Each row was made from one path, in order. Every step used is in the known rows, and no mark comes twice. Write each row's path.
Known rows
puzi-mema-senese-mimu: [ 0.33 -0.22 -0.66  0.61 -2.13  5.70 -2.76  3.48  1.04 -2.75  1.67  2.19
 -1.19 -1.57  1.18  5.05  3.86 -1.33  0.30 -1.25 -7.00  2.49  2.21 -0.92
  1.62  1.26 -1.92 -2.43  0.65 -3.83 -0.13  1.96 -0.33 -0.18  0.71 -0.48
 -1.24  2.28  1.12 -3.88  1.52  0.30]
puzi-mema-senese-ragim-daso-beva-zekat: [ 1.32 -2.71 -0.35  0.29 -3.60 -3.19  5.16 -0.50  0.91  2.48 -4.25 -1.38
  1.94 -3.27  1.27  0.94 -0.89  4.74  0.72  2.57  4.78  3.65  0.21  1.29
 -2.14  3.43 -0.42  0.90 -4.67  1.90 -0.76  2.20 -4.38  0.59  1.43  0.15
  2.28  0.82  0.53  3.19  1.36  0.83]
daso-beva-sasiv-mimu: [-5.21  2.29  1.32 -2.16  4.01  2.01  4.13  2.37  3.86  1.01 -0.13  2.91
  0.79  1.50 -2.47  3.87 -1.54 -1.21  1.14 -1.82 -5.24 -1.64  2.00  0.99
  2.20 -4.80  0.60 -1.84  4.30  2.25  2.14 -1.51  2.51 -1.58 -2.20 -1.20
  5.72  2.29  0.34 -3.75  2.13  2.52]
daso-zekat-mimu-ragim: [ 3.58 -2.70 -0.21 -2.94 -0.35 -3.52  2.91  2.43  1.55 -0.93  4.32  0.98
 -2.02 -2.99 -0.65  1.37 -0.02 -5.15 -2.49  1.01 -1.21 -0.45 -2.13 -0.89
 -1.33 -2.94 -1.11  0.10  4.21 -4.75  0.67 -1.50  3.92 -3.92  1.89 -0.99
 -1.76 -2.67 -0.93 -2.79  0.88  0.37]
mimu-daso-zekat-puzi-mema-senese: [ 1.17 -1.41  0.38  4.76  1.34  0.59 -2.26 -0.68 -3.96 -0.93 -1.58 -0.49
 -0.95 -0.74  1.86 -0.67  2.63  0.97  0.01  2.78 -1.66  0.19 -1.64  0.92
 -1.43  1.33  2.06 -1.00 -2.15 -3.76  1.87  0.78  0.82 -3.88  0.72 -1.42
 -2.09 -3.30 -0.36 -1.84 -1.28  0.03]
puzi-mema-senese-ragim-daso-sasiv-beva-zekat: [ 0.05 -4.82 -0.53  0.10 -2.27 -1.44  4.15 -2.10  2.64 -0.05 -4.65 -0.93
  1.34 -1.81 -1.43  0.84 -4.45  3.51  2.08  2.41  4.20  2.33  1.96  0.25
 -0.16  3.75 -0.35  5.27 -0.69  2.48 -1.73 -0.45 -1.46 -0.45  2.91  0.55
  1.82  1.02  0.20  3.29  0.32  1.12]
mimu-ragim-mema-senese: [ 3.86 -3.44  0.79 -5.40  0.72  1.02 -3.08  3.90  1.22 -0.38  3.45  0.95
 -1.88 -3.92  2.61  3.67  1.39 -2.58 -2.05 -1.19 -3.21  3.10  4.07  1.74
  0.14 -2.46 -1.31 -0.55 -2.89 -1.00 -0.30  0.24 -1.41 -0.95  4.54 -1.74
 -4.10 -0.19  1.68  2.04 -0.23 -0.81]
beva-puzi-mema-senese-mimu-ragim: [ 0.27  0.47 -0.13 -1.34 -1.72  4.77 -3.36  3.32  0.24 -1.19  1.88 -0.10
 -0.82 -0.96  3.16  1.48  1.16 -0.81 -1.00 -1.76 -6.01  0.76 -1.32 -0.98
  3.69  1.11 -2.65 -1.87  1.71 -3.49 -0.72 -0.66  0.54  1.25  1.15  3.29
 -2.35  2.58 -0.08 -2.53 -1.88 -0.36]
mimu-senese-puzi-mema-beva: [-2.65  1.74 -0.74 -0.50 -0.20  0.52 -4.79  1.14 -3.19 -0.55  0.07 -0.57
 -1.03  0.00  0.35  6.49  0.62 -1.14  1.82 -0.29 -2.43 -0.38 -0.12  0.04
 -1.29 -0.17  0.27  0.50 -4.80  1.22  1.61  1.36 -0.27 -0.44 -1.15  1.02
 -4.53  3.89 -0.19 -2.33 -1.50 -0.50]
daso-beva-puzi-mema-senese-mimu: [-4.01  3.87 -0.71  2.33  0.75  5.53 -0.78  1.76  0.15 -0.80 -0.59  1.06
 -0.82  1.32  0.87  1.83  1.66  3.19  1.67 -1.75 -5.56 -0.65  0.25 -1.24
  4.06  0.36  1.24 -2.52 -0.73 -1.45  0.56  0.61  0.86  3.58 -3.28  2.89
  2.67  4.30  0.08 -2.04 -0.76  1.13]
daso-zekat-beva-puzi-mema-senese: [-2.45  1.61 -0.04  1.08  2.34  3.16 -0.64  2.15 -0.65 -2.48 -0.81  1.89
 -2.71  0.66 -1.69  1.04 -0.71  2.63  2.58  0.53 -0.07 -1.09 -0.26 -0.41
  0.65  0.83  2.00 -0.65 -2.67 -0.97  1.63  0.34  1.72 -1.13 -0.17  2.54
  1.49 -0.17 -2.71 -1.17 -3.70  0.55]
puzi-mema-beva-daso-sasiv-ragim-senese: [-0.75 -1.70  0.05  0.53  3.57  0.91  0.05  0.29  3.36 -0.86 -5.15 -2.77
  2.49  1.49  0.00  0.49 -2.02  1.71  0.10 -0.51  3.22 -0.36  0.78  1.92
  0.40  0.12 -1.93  3.78 -1.51  2.50 -2.27 -1.00  0.49  0.18 -1.39 -0.57
  3.50  0.45  3.16  0.88  1.02 -0.48]
zekat-mimu-senese-mema: [-0.21  1.74 -0.83 -3.09  0.26 -0.58 -4.16  3.71  1.41 -2.79  7.33  2.47
 -1.50 -1.97  0.97  3.74  2.95 -5.93 -0.70 -0.22 -3.58 -1.48  1.31  0.45
 -1.11 -1.46 -0.43 -0.69  0.41 -2.16  0.58  0.51  1.33 -1.21 -0.07 -0.27
 -0.58  2.50  1.49 -1.62  0.24 -1.28]
ragim-mema-beva-sasiv-mimu-daso-zekat: [-1.51 -2.09  0.60  1.93  1.40 -2.96  2.51 -0.33 -0.41 -1.04  0.69  2.97
 -1.65  1.95 -1.68 -0.22 -0.06  0.27 -1.68 -1.25  0.42 -1.42 -0.71  1.19
  0.67 -4.88  0.99 -3.06  2.03  0.56  0.14 -2.63 -2.89  0.43 -1.44 -5.34
  1.46 -2.98 -3.56 -2.53  1.42 -1.46]
mimu-ragim-daso-zekat: [ 2.90 -4.43  2.18 -1.60 -1.65 -5.63  3.11  1.36 -2.40  2.76 -0.46  0.67
  0.00 -5.13  1.24  0.15 -1.16  0.38 -2.29  1.94 -0.95  0.55 -0.97 -0.22
 -2.64 -1.13 -2.89  2.29  1.22 -1.85  0.58  0.41 -1.42 -4.14  2.61 -1.91
 -2.52 -1.94 -0.37  1.36 -0.46  0.48]
sasiv-mimu-daso-zekat-puzi: [-0.11  1.08  0.60  3.29  0.69 -1.16  0.38 -2.67 -2.53  0.62 -1.02  2.39
 -0.19  0.88 -0.46 -2.76  0.62 -2.13 -1.55  3.17 -3.29 -1.95 -2.90 -0.90
 -3.01 -1.39  0.45 -1.76  5.92 -2.71  4.77 -0.98  2.32 -3.41  0.57 -2.29
 -0.98 -3.53 -2.23 -4.31 -0.40  0.52]
daso-mimu-ragim-senese-puzi: [ 3.45  0.73 -0.06 -1.49 -0.83  0.86 -0.21  0.25  1.13  0.87  3.14 -2.67
  0.04 -0.90  0.68 -0.59  2.80 -2.61  0.26 -2.02 -2.20  0.65  0.14 -2.24
  0.84  0.77 -2.72  0.12  2.43 -0.86  0.58  1.68  3.51 -2.12  0.79  1.24
 -2.70  2.37  1.71 -0.48 -2.37  0.18]
senese-puzi-mema-beva-daso-zekat: [-1.57  0.94  0.03  3.26 -0.33 -2.03 -0.60 -0.51 -3.85  1.48 -5.14  0.53
 -0.22  1.03 -1.30  1.35 -0.45  1.05  3.64 -0.45  3.54 -0.47 -3.31 -1.60
 -1.30  0.98  0.00 -0.75 -3.25 -2.01  1.24  2.09 -2.31 -0.03 -3.69  1.16
 -2.34  0.73 -1.40 -1.86 -1.47  0.93]
mimu-ragim-daso-sasiv-mema-beva-zekat: [ 1.55 -3.84  0.38 -2.36 -1.98 -5.86  5.21  0.05 -1.60  1.92 -0.78  0.48
  2.05 -2.98  0.59 -2.53 -5.43  0.60  1.08  1.27  2.91  1.28 -0.07 -1.52
 -1.87 -0.54 -3.04  1.80 -2.22  3.59 -2.22  0.07 -2.60  0.43  1.06 -0.43
 -1.42 -3.94 -0.91  2.07  3.50 -0.28]
zekat-puzi-mema-beva-daso: [-1.93  1.24  0.97  2.36  4.04  0.77 -1.83  0.42 -3.39  1.31 -3.35  0.78
 -0.22  1.52  2.56  1.89  1.39 -0.80  1.29  0.06 -3.02 -1.97 -0.88 -0.07
 -2.21  0.76  1.40 -1.31 -3.24  2.09  0.40  1.86 -3.00 -1.21 -2.93  2.14
 -0.33 -0.64  1.05 -2.34  2.32 -0.85]
mema-senese-ragim-daso: [ 2.43 -2.10  1.47 -2.71 -2.65  1.71 -1.37  0.35 -1.15  3.09 -2.74 -0.49
  1.17 -4.91  1.95  2.16  0.75  1.92 -1.73  2.49 -1.65  4.14  3.85  1.65
 -1.41  2.41 -1.47  2.23  0.62  2.89 -0.22  1.05 -2.58 -2.59  3.84 -1.16
  1.02  1.59  2.84  3.63  0.30  1.82]
mimu-daso-beva-zekat-mema: [-0.08 -0.11  0.27  0.17 -0.62 -6.24  5.79  2.26  0.65  0.78 -2.68  1.70
  0.35 -1.09  1.69  1.83  0.94  1.34 -0.44 -0.18  5.05 -1.01 -0.54 -0.20
 -4.25 -0.68  2.44 -2.84 -3.10  0.33  1.93  4.49 -1.42 -0.25 -2.62 -1.33
  0.69 -0.37 -1.29 -0.10  2.27  1.24]
mimu-daso-beva-mema: [-3.47  1.57  0.53 -0.19  2.59 -2.86  0.70  1.50  0.16  1.91 -1.97  2.58
  1.90 -1.94  2.34  3.39  1.80  1.10 -0.28 -0.54  0.91 -2.00 -1.37  0.47
 -2.63 -4.58  1.90 -4.22 -4.60  0.60  1.47  2.67 -0.86 -0.87 -3.24 -0.20
  0.38  2.17  4.23 -0.52  2.69  1.42]
puzi-mema-beva-zekat-senese-mimu: [ 0.48  1.74 -1.74  2.26 -3.38  1.39  2.94  0.73  3.00 -2.24  3.16 -0.18
 -2.91  0.69  0.10  2.15  2.09  0.90  0.66 -1.43 -0.48  2.82  1.27 -0.39
 -1.11  2.47  0.41 -1.57 -1.16 -1.10 -1.60  3.43 -2.07  1.13  0.47  0.68
 -0.78 -1.80 -5.23 -4.80  2.69 -1.15]
beva-daso-sasiv-ragim-mema-senese: [ 1.62 -1.72  2.25 -2.04  4.97  4.43 -3.43  1.50  2.65 -0.24 -4.89  0.39
  1.02 -0.45  0.10 -0.61 -1.74 -0.21 -0.65 -1.99  2.81  1.61  3.88  2.58
  1.73 -1.94 -0.44  2.28  0.83 -0.85  1.23 -2.52  1.00  0.15  1.79 -2.17
  2.20 -1.04  4.14  4.85 -1.46  0.85]
zekat-puzi-mema-senese-mimu-ragim-daso-sasiv-beva: [-1.22 -3.15 -0.04  2.12  0.77  2.35 -1.09 -4.13 -1.19 -1.12  0.28 -1.90
  0.70  1.58  0.69 -4.15 -1.68  2.43 -2.01  2.68 -6.39 -2.89  0.11 -1.62
  2.59  3.52 -0.30  5.09  3.34  0.59 -3.09 -2.20  2.03  0.78  1.91  1.79
 -0.83 -0.34  1.69  2.38  1.08 -0.90]
sasiv-mema-senese-puzi: [ 0.30  4.27 -0.54 -2.30 -2.05  5.60 -6.43  1.82 -1.95  0.68  0.05  1.87
  0.97 -0.55 -1.70  2.33  1.34 -3.09  4.36  0.01 -2.53  3.30  3.94 -1.60
 -0.07  0.20 -0.60 -1.99 -3.48 -2.17  2.12  3.26  1.82 -0.88  1.74  0.55
 -4.24  1.73  2.75  0.26 -2.22  2.47]
daso-beva-puzi-mema-senese-ragim: [-3.32  1.70 -0.50 -1.19  0.88  2.45 -0.62  1.85  1.99  2.07 -3.79 -0.69
  0.96 -1.06  0.32  3.39 -0.25  2.43  1.99  0.38 -0.09  0.00 -0.79  1.20
  1.46  0.38  0.95 -0.63 -3.97  1.31  0.22  0.69  0.79  2.47 -0.88  5.06
  3.59  4.06  2.50  0.59 -1.68  2.34]
sasiv-mema-beva-zekat: [ 0.48  1.23 -0.93 -1.54 -2.73 -2.39  2.60  2.61 -0.77  0.25  1.13  3.19
 -0.12 -1.53 -1.86  3.66 -1.89 -2.42  3.86 -0.07  0.78  3.29  2.12 -1.70
 -3.09 -2.21 -0.74 -3.00 -4.52  1.01  0.15  2.59 -2.24  0.72  0.13 -0.24
 -3.45 -1.72 -2.22 -2.74  3.03  0.16]
ragim-senese-mema-beva-zekat-mimu-daso: [ 2.53  0.29 -3.14  0.99 -3.02 -5.72  2.25 -1.79  0.62 -2.48  5.48 -0.39
 -0.83  0.52  2.45 -1.13  1.22  0.56 -1.41  0.56  4.46  1.89  0.49 -0.29
 -2.90  2.30  1.54 -1.41 -1.14  2.26 -3.30  2.07 -3.45  0.82 -1.59 -2.93
 -0.63 -0.91 -3.78 -1.04  2.32 -2.39]
sasiv-daso-mimu-senese-mema-beva-zekat: [ 0.07  2.60 -0.74  1.88 -1.95 -3.63  0.13 -2.30 -2.64 -1.17  5.78 -0.32
 -0.39 -0.36 -0.46 -1.16 -0.68 -0.19  3.22 -1.18  0.81  0.99 -1.05  0.70
 -1.90 -0.88 -1.65 -1.12 -2.17  0.47 -1.21 -1.37 -2.45  4.21 -1.93  0.09
 -1.61  0.35 -2.04 -2.28  1.32 -2.12]
ragim-daso-mimu-senese-mema: [ 0.56  0.73  1.72  1.46 -0.41 -1.94 -1.65  1.83 -2.95 -0.59  4.56  1.39
 -0.73 -3.32  2.28 -0.79  4.52 -1.15  0.43 -0.40 -4.30 -2.32  1.15 -1.17
 -1.53 -0.44 -3.19 -1.03 -0.84 -0.53  0.19  1.72 -2.88 -0.19 -1.24 -0.99
  0.19  3.38  3.39  1.14  0.64 -2.31]
mema-beva-daso-zekat-mimu-ragim-senese: [ 5.26 -1.66 -0.54 -0.67 -0.63 -3.29  3.44 -1.08  0.04 -0.85  4.05 -4.91
 -1.14 -0.66  1.23 -4.43 -0.18 -0.16 -3.33  1.84  2.56  1.50 -0.48  1.27
  1.24 -0.13 -0.48  2.17  1.78  1.18 -2.69 -3.07 -0.27 -2.38 -0.06 -3.09
  1.15 -0.88 -2.51  0.44  1.71 -2.09]
senese-puzi-mema-beva-zekat-mimu-daso-sasiv-ragim: [-0.36 -0.55 -2.56  2.30  0.20 -3.61  1.66 -4.13  0.40 -1.77 -5.07 -0.58
  1.05  4.11 -1.39 -0.51 -4.13 -0.72 -0.54  0.36  8.95 -2.08 -6.05 -2.23
 -3.90  0.97  1.80  0.67  2.76 -1.73  0.40 -1.12  3.62  1.03 -1.93 -0.01
 -1.83 -3.73 -1.18 -2.22  0.26  0.75]
mema-senese-mimu-daso-sasiv: [-0.14 -1.12  0.95  0.85  0.00  5.11 -1.46 -0.28 -0.54 -1.19 -0.85 -0.39
  0.07 -2.29  1.91  0.23 -0.53  2.07 -1.76 -0.39 -4.10  2.15  1.64  0.31
  3.17  0.88  0.12  0.48  6.63  0.50  1.25 -1.20  2.49 -1.29 -0.25 -2.71
  2.39  1.54  0.26 -1.03  1.58  2.88]
ragim-mema-senese-puzi: [ 0.97  1.07 -0.06 -2.04  0.89  4.40 -6.01  1.51 -0.82  0.39 -0.54  3.15
 -1.68 -0.40  0.37  4.16  2.77 -1.18  1.56 -2.78 -2.07  2.94  5.15 -0.58
  0.45  0.27  1.67 -0.80 -2.70 -1.63  2.54  2.70 -0.46 -0.46  1.61 -0.81
 -4.17  0.84  0.88  2.16 -3.91  1.06]
mema-beva-sasiv-ragim: [-3.11 -0.15  1.88 -3.17  3.87  1.23  0.31  2.40  1.35  1.19 -2.21  0.62
  0.99  0.96 -3.05  6.55 -3.76 -0.35 -0.76 -1.74 -1.18  0.12  2.23  2.03
 -0.14 -4.51  0.80  1.03  2.17  2.77 -1.47 -2.41  2.76 -1.06  0.01 -0.31
  0.52 -0.87  0.87 -1.51  0.87  1.76]

Which path is each row?
[ 4.32  0.01 -2.54 -3.38 -2.23 -1.01 -0.53 -2.72  1.61 -2.39  4.92 -0.54
 -2.98  2.38 -1.81 -0.72 -2.04 -3.10 -0.36 -0.22  3.71  2.40  2.27 -1.71
  0.09  0.30  3.18  1.08  0.16 -2.24 -0.14 -1.54  1.32  0.86  4.15 -0.72
 -7.00 -0.07 -3.08  2.83 -2.72 -1.33] => sasiv-beva-zekat-mimu-ragim-mema-senese-puzi
[-1.78 -3.39  0.34 -1.09  0.03 -3.40  0.71 -1.04  1.70  2.99 -1.48  1.57
  1.41 -0.04 -4.19  1.92 -2.00  1.21  0.16 -2.29  4.43  0.62 -1.49  4.06
  0.50 -2.44  0.83  1.86 -0.85  1.00 -2.67 -2.12 -2.14  2.69  0.16  0.59
  2.71 -4.77 -1.19  1.20 -0.97  0.82] => senese-ragim-mema-beva-sasiv-daso-zekat
[ 0.55  2.39 -0.62  0.83 -1.83 -1.68  1.32 -1.13 -2.10  1.00 -3.79 -0.93
  0.72  0.94  1.31 -0.83  0.58  3.94  0.95  0.29  6.48  1.57  0.98 -0.57
 -1.67  2.81  3.98 -1.82 -3.61  0.27  2.16  3.64  0.34  0.62 -1.98 -1.10
 -1.60  0.75 -1.86  2.50 -1.56  2.32] => mimu-daso-beva-zekat-mema-senese-puzi
[-2.10  1.82 -0.57  5.02  0.51  2.75 -1.78 -2.50 -2.64 -0.33 -0.42 -1.54
  0.46  1.59  2.29 -1.43  2.91  3.00 -1.63  2.09 -4.58 -1.43 -2.25  0.07
  0.17  1.93  2.89 -2.49 -0.40 -0.62  0.62  1.48  0.67  1.65 -2.09  0.35
  0.89  0.86  1.19 -1.41  2.31  0.47] => zekat-puzi-mema-senese-mimu-daso-beva
[-3.24  1.87  0.84  2.36  2.89  2.94 -1.34  1.81 -2.08 -1.69  1.88 -1.95
 -1.43  2.21 -1.02  3.49  2.22 -1.33  3.16 -3.90 -3.07 -2.62 -0.92 -0.43
  3.51 -1.43  0.57 -1.67 -1.02  1.35  0.19 -1.22  1.69 -0.83 -4.20  1.33
  0.37  3.35  0.46 -3.61 -0.62 -1.14] => daso-mimu-senese-puzi-mema-beva-sasiv
[-1.39  1.49  0.75 -0.96 -0.02  0.65  0.25  0.79 -0.86  3.58 -5.38  0.03
  1.66 -0.70  2.24 -1.85  2.29  5.50 -1.22  1.35  1.36 -1.67  2.50  0.25
  0.48  2.74  1.55  0.97 -3.21  3.66 -1.14  1.89 -1.47  2.72 -1.36  2.88
  5.10  2.16  2.88  6.45 -1.44  1.33] => zekat-mema-senese-ragim-daso-beva-puzi
[ 0.67 -0.21  0.52 -4.97  0.90  4.64 -4.03  1.20  2.45  0.03  2.32  1.21
  0.03  1.91 -0.20  0.35 -0.06 -3.37 -0.86 -3.19 -2.64  1.48  2.64  0.95
  4.32 -1.47 -1.27 -1.32  3.14 -1.00  0.65 -2.55  1.16 -0.52  3.27 -1.27
 -2.39 -0.04 -0.07  0.72 -3.52 -0.14] => beva-sasiv-mimu-ragim-mema-senese-puzi
[ 3.85  0.20 -2.16 -2.96 -0.64 -1.94  1.87 -1.66  1.67 -0.25  3.29 -0.85
 -1.57  1.02  0.30 -1.91 -0.93 -0.98 -0.83 -0.98  5.05  2.39  0.40 -0.86
  0.49  0.19  3.20 -0.79 -1.51 -1.67  0.82 -0.52  1.37  1.95  1.34 -0.41
 -3.13 -1.50 -2.41  3.38 -1.64 -0.29] => daso-beva-zekat-mimu-ragim-mema-senese-puzi
[ 0.34 -0.91  0.45 -0.83  2.50  2.61 -6.22 -2.22 -0.01  0.36 -5.54 -0.02
  1.42  1.08 -0.55 -0.41 -1.80  0.86 -1.35 -0.99  4.59  0.54  0.85  0.88
 -0.57 -0.63  1.43  2.06  1.03 -1.56  2.38 -0.75  3.37  0.84  1.96 -1.84
 -2.27 -1.34  3.23  4.63 -4.38  2.18] => mimu-daso-sasiv-ragim-mema-senese-puzi
[ 0.32  0.79 -1.99  4.48 -2.29 -0.03  2.15 -4.11 -0.59 -0.58  1.02 -1.48
  2.51  2.39 -0.07 -6.76 -1.18  2.08  0.07  0.64  1.61  1.25 -0.40 -1.54
  1.43  3.57  1.32  0.57  2.19  3.21 -1.11  0.57  1.05  2.12 -1.64 -0.11
  0.97 -4.86 -4.07 -0.45  1.69 -1.00] => ragim-senese-mimu-daso-sasiv-mema-beva-zekat-puzi
[ 1.75  0.43  1.54 -0.45 -0.55 -0.85 -0.99 -0.10  1.68 -0.38  2.36 -2.82
 -1.15 -1.10 -1.94 -1.18  1.57 -3.40 -0.20 -0.15  2.46 -1.67 -0.04  1.46
  0.52 -2.91 -0.65  0.31 -0.11  1.42  1.30 -1.90 -2.23  2.12  1.07  0.64
  1.48  6.31  3.49  3.52  0.20 -2.36] => sasiv-beva-daso-mimu-senese-ragim-mema
[ 2.00 -1.06  1.92 -2.47 -3.95  3.81 -1.52  2.65 -1.03  0.67  3.75 -1.06
  2.56 -1.88  1.07 -3.12  0.60 -0.36 -1.81 -0.36 -4.58  2.38  2.24  0.69
  4.41  0.46 -3.67 -0.84  2.31 -0.30 -3.37 -0.81 -1.76 -0.78  2.89 -1.54
  0.28 -0.18  2.23  2.50  1.45 -0.34] => beva-sasiv-mema-senese-mimu-ragim-daso
[ 3.51  0.35  0.39 -0.74 -0.41 -1.83  1.16 -1.61  1.94 -0.34  3.81 -2.17
 -2.84  0.76 -0.05 -6.53  0.67 -0.89 -2.68  1.19  2.46  0.39  0.16  2.38
 -0.55 -2.66 -1.82 -0.55 -0.74 -0.58 -0.87 -1.99 -3.41  1.44  2.98 -2.97
  0.04 -2.90 -3.09  0.58  1.34 -3.06] => sasiv-mimu-ragim-mema-beva-daso-zekat-senese
[ 0.42 -0.04 -1.68  2.91 -2.27 -0.19  0.70 -2.97 -0.73 -1.34 -1.22 -0.84
 -1.48  1.64 -2.00 -3.09  0.44  2.25 -0.11  3.91  1.65 -1.94 -1.19 -1.32
  0.68  2.26  1.85  2.68  0.50 -2.13 -1.85 -2.33 -0.17  0.28  1.17  1.30
  2.15  1.38  0.06  2.32 -2.42 -0.87] => sasiv-beva-puzi-mema-senese-ragim-daso-zekat-mimu
[-3.20 -0.47  1.12  1.97  6.77  1.10 -1.55 -1.30 -0.26  1.06 -7.39 -0.31
  2.39  3.08 -0.38 -0.36 -3.19 -0.19  0.35  0.35  1.01 -3.86 -2.44  0.34
 -1.60 -0.26  0.45  2.46  0.31  1.41 -0.19 -1.73  2.55  0.63 -2.22  3.01
  1.71 -3.30  3.28 -0.39  1.20  0.42] => zekat-puzi-mema-beva-daso-sasiv-ragim
[-1.32  3.17  0.68 -1.16  0.33 -1.16  0.94 -1.13 -1.10  2.75 -0.47 -2.61
  0.58 -0.91  1.82 -2.32 -0.10  1.73 -3.26  2.38  0.54 -3.02 -1.49  1.47
  0.29  0.06  2.43  2.79  2.19  4.26  2.03 -2.43  0.44 -0.20 -1.23  1.74
  6.21  4.01  1.14  4.18 -1.45  0.02] => zekat-mimu-senese-ragim-daso-beva-puzi
[ 1.68  0.94  0.23 -0.86 -0.83 -3.07  0.42 -0.52  2.66 -0.85  6.06 -3.33
  0.47 -0.05 -0.30 -3.92  0.93 -1.77  1.14 -0.20  0.22 -1.80  0.22 -0.85
  0.67 -0.47 -3.52  0.25 -0.46  0.53 -3.84  0.75 -1.40  2.08 -0.31  1.50
 -0.45  6.03  3.53  1.94  0.96 -2.04] => sasiv-beva-daso-mimu-ragim-senese-mema
[-4.39 -0.37 -0.26  3.61  3.99  0.78  2.35 -0.01  0.06 -1.11 -0.31  3.23
 -0.62  4.31 -3.05  0.93  0.18 -1.49  1.59 -0.26 -4.89 -3.45 -1.64 -0.66
  1.52 -1.72  0.80 -1.64  2.28 -1.00 -0.28 -2.55  2.08 -1.17 -2.39  0.44
  1.63 -4.94 -3.11 -6.52  0.90 -1.12] => daso-zekat-puzi-mema-beva-sasiv-mimu
[ 2.98 -2.43 -0.85 -0.03 -0.99 -4.28  1.85 -0.58  1.09  0.52 -0.16  0.90
 -1.42 -0.70 -1.53 -1.65  1.28 -2.10 -2.33  0.44  6.40 -0.27 -2.25  0.36
 -1.28 -1.16  0.86 -0.73  0.44 -0.42 -1.18 -1.23 -3.15  2.32 -0.86 -0.54
  2.41 -2.62 -0.70  1.71  1.99 -1.43] => senese-ragim-mema-beva-daso-zekat-mimu
[ 2.58  0.94 -1.33  0.93 -1.95  0.20 -2.59 -1.99  1.03  0.15  2.07 -2.80
  1.76  1.37  1.11 -1.81  3.74 -2.54  1.66 -2.17 -1.16 -0.79 -3.73 -0.64
 -1.05  1.90 -4.13  0.13 -1.20 -3.76 -0.72  2.19  0.96 -0.28  0.45  1.97
 -2.64  1.10  3.76 -1.89 -2.22 -0.79] => sasiv-daso-mimu-ragim-senese-puzi-mema
[-4.89  2.22  0.00  0.01  0.75  1.88 -0.82  0.70  1.79 -2.80  1.47  0.88
 -0.18  3.64 -5.43  0.48 -1.69 -1.91  1.73 -0.05  1.18 -3.66 -3.35  0.77
  1.81 -0.19  0.05  0.25  2.89 -1.03  3.73 -2.02  4.09 -2.71 -0.19  0.68
  1.68  0.86 -3.60 -3.37 -4.57 -0.27] => daso-zekat-beva-sasiv-mimu-senese-puzi-mema
[-1.00 -3.40  2.68 -1.28 -1.56 -2.56  4.94  0.26  0.01  1.02  2.04  0.04
  0.59 -1.16 -2.31 -3.03 -3.23  3.00 -4.15  0.24  0.43 -2.07 -3.01  0.19
  1.46  0.94 -1.06  2.18  7.36  1.53 -1.57 -1.25  0.38 -2.14  1.04  0.29
  2.98 -2.62 -3.46  1.69 -0.11  0.44] => senese-mimu-ragim-daso-zekat-beva-sasiv
[ 0.64 -2.03 -0.29  1.34 -2.61 -3.07  3.64 -3.33 -2.82  2.05  0.42  0.44
  2.75  0.20  0.25 -7.29 -3.98  0.83 -0.95  1.47 -0.24 -0.59 -2.23 -3.40
 -0.01  2.74 -1.79  1.73  2.91  2.38 -2.48 -0.67 -0.34  3.02  0.13  2.32
 -1.61 -6.77 -2.68  1.50  2.90 -1.25] => senese-mimu-ragim-daso-sasiv-mema-beva-zekat-puzi
[-3.31  4.71 -0.62  1.94  2.69  5.33 -1.92 -2.92  2.09 -0.45 -3.48 -1.25
 -0.41  4.78 -0.22 -3.29  0.05  0.12  2.90 -0.67  0.44 -1.96  0.07 -0.18
  0.74  2.14 -0.40  0.71  0.92  1.72  1.11  0.65  0.60  0.16 -1.98  0.96
  3.74  0.95 -0.11 -2.52  0.48  0.87] => zekat-senese-puzi-mema-beva-daso-sasiv-mimu
